Below is a small trained network, with its code and all its weights. Each question gives an input and a class and asks what happens when units are switched off, that is, made to give their printed mean instead of their output.

import numpy as np


def w(rows, s, z=0):
    codes = np.array(rows[::2]) - 128.0
    scale = np.full(codes.shape[1], s)
    scale[-1] = z or s
    return codes * scale


def f(y):
    return np.maximum(y, 0)


def log_softmax(a):
    a = a - a.max(-1, keepdims=True)
    return a - np.log(np.exp(a).sum(-1, keepdims=True))


def net(x, mask):
    res = np.array(x, float).reshape(1, 4) / 4 @ E
    y = f(res @ A[0][:, :-1].T + A[0][:, -1])
    res = res + np.where(mask, y, B[0][:, -1]) @ B[0][:, :-1]
    return log_softmax(res[-1] @ U[:, :-1].T + U[:, -1])


A, B = {}, {}
E = w([
[129,128,129,128,128,127,127,128],'x0',
[107,74,57,86,93,255,3,74],'x1',
[157,222,23,36,75,198,228,150],'x2',
[120,254,252,40,79,129,52,63],'x3',
],0.0061)
A[0] = w([
[135,177,178,119,130,146,96,124,134],'N1',
[119,159,182,147,143,46,237,146,12],'N2',
[134,186,59,58,134,168,178,146,54],'N3',
[142,135,98,84,144,144,177,91,103],'N4',
[116,159,179,153,143,82,212,141,4],'N5',
[109,203,56,82,107,186,209,128,59],'N6',
[121,74,197,169,139,118,92,129,46],'N7',
[143,93,89,85,155,187,67,101,33],'N8',
[112,139,121,136,133,164,111,130,65],'N9',
[122,97,112,133,108,177,69,111,64],'N10',
[122,22,200,163,158,81,40,119,64],'N11',
[110,30,37,168,137,129,173,160,137],'N12',
[110,82,60,98,113,210,7,134,33],'N13',
[146,21,54,144,171,133,171,141,142],'N14',
[101,219,188,48,141,130,59,131,134],'N15',
[142,206,207,67,116,146,69,112,125],'N16',
],0.014,0.003)
B[0] = w([
[131,114,113,157,101,147,151,111,182],'N1',
[121,125,138,20,175,125,185,137,216],'N2',
[141,137,146,158,145,116,26,163,209],'N3',
[94,117,134,142,123,104,107,169,167],'N4',
[151,120,107,64,188,133,160,118,190],'N5',
[121,123,111,154,145,123,19,178,224],'N6',
[125,135,122,146,146,130,58,173,185],'N7',
[146,159,116,61,157,136,165,139,190],'N8',
[134,139,130,121,138,114,146,125,143],'N9',
[140,129,128,92,185,121,156,126,181],'N10',
[126,144,115,157,126,117,3,191,230],'N11',
[120,127,144,188,50,144,191,89,248],'N12',
[123,114,142,32,188,99,196,144,231],'N13',
[132,131,130,182,77,146,153,47,239],'N14',
[115,112,113,189,82,137,177,78,233],'N15',
[135,122,145,180,67,144,173,86,233],'N16',
],0.022,0.014)
U = w([
[121,110,159,195,39,179,174,66,142],'0',
[120,133,137,159,140,108,1,224,255],'1',
[148,131,153,13,202,116,197,145,3],'2',
],0.0082,0.00084)

Each question gives the input, the list of numbers given to net, and the class t.
The units are the neurons (one row each of A and B). Each row of codes is followed by its name. A weight is (code - 128) times the scale printed after its matrix; where a second scale follows, it is the last column's (A, B and U).
mask holds one flag per neuron, in row order. A switched-off neuron (its flag False) gives its mean, the last column of its row in B, instead of its output. The means were averaged over made-up inputs and are rounded, as every weight is.
A unit's drop is (log p(t) with every unit on - log p(t) with that unit switched off) / (log p(t) with every unit on - log p(t) with every unit switched off).
The circuit of an input: a set's keep is (log p(t) with only the set's units on - log p(t) with every unit switched off) / (log p(t) with every unit on - log p(t) with every unit switched off). Starting from the 12 units with the biggest drops (on a tie, the unit counted first), units are removed one at a time, each time the one whose removal leaves the highest keep (on an exact tie, the one counted first), for as long as the keep stays at least 0.8.
circuit, biggest first: the units of the circuit, biggest drop first
top k neurons: the k neurons with the biggest drops, biggest first
drop of u: that unit's drop, to one decimal
input [2,5,-6,-4], class 1: circuit, biggest first -> N11
input [-4,6,5,3], class 2: top 2 neurons -> N13; N11
input [7,-8,-8,4], class 1: top 3 neurons -> N11; N7; N13
input [3,-5,5,1], class 1: top 4 neurons -> N6; N13; N3; N8
input [3,-7,6,-1], class 2: top 4 neurons -> N2; N11; N5; N7
input [-7,-7,8,-7], class 1: top 2 neurons -> N6; N3
input [5,-1,-4,3], class 1: top 2 neurons -> N12; N14
input [6,-8,3,-6], class 2: top 2 neurons -> N2; N5
input [-6,-6,7,1], class 1: top 2 neurons -> N6; N3
input [-2,5,-6,3], class 1: drop of N11 -> 3.1
input [1,8,-4,-5], class 2: drop of N13 -> 1.2
input [0,7,1,-4], class 2: drop of N13 -> 0.6
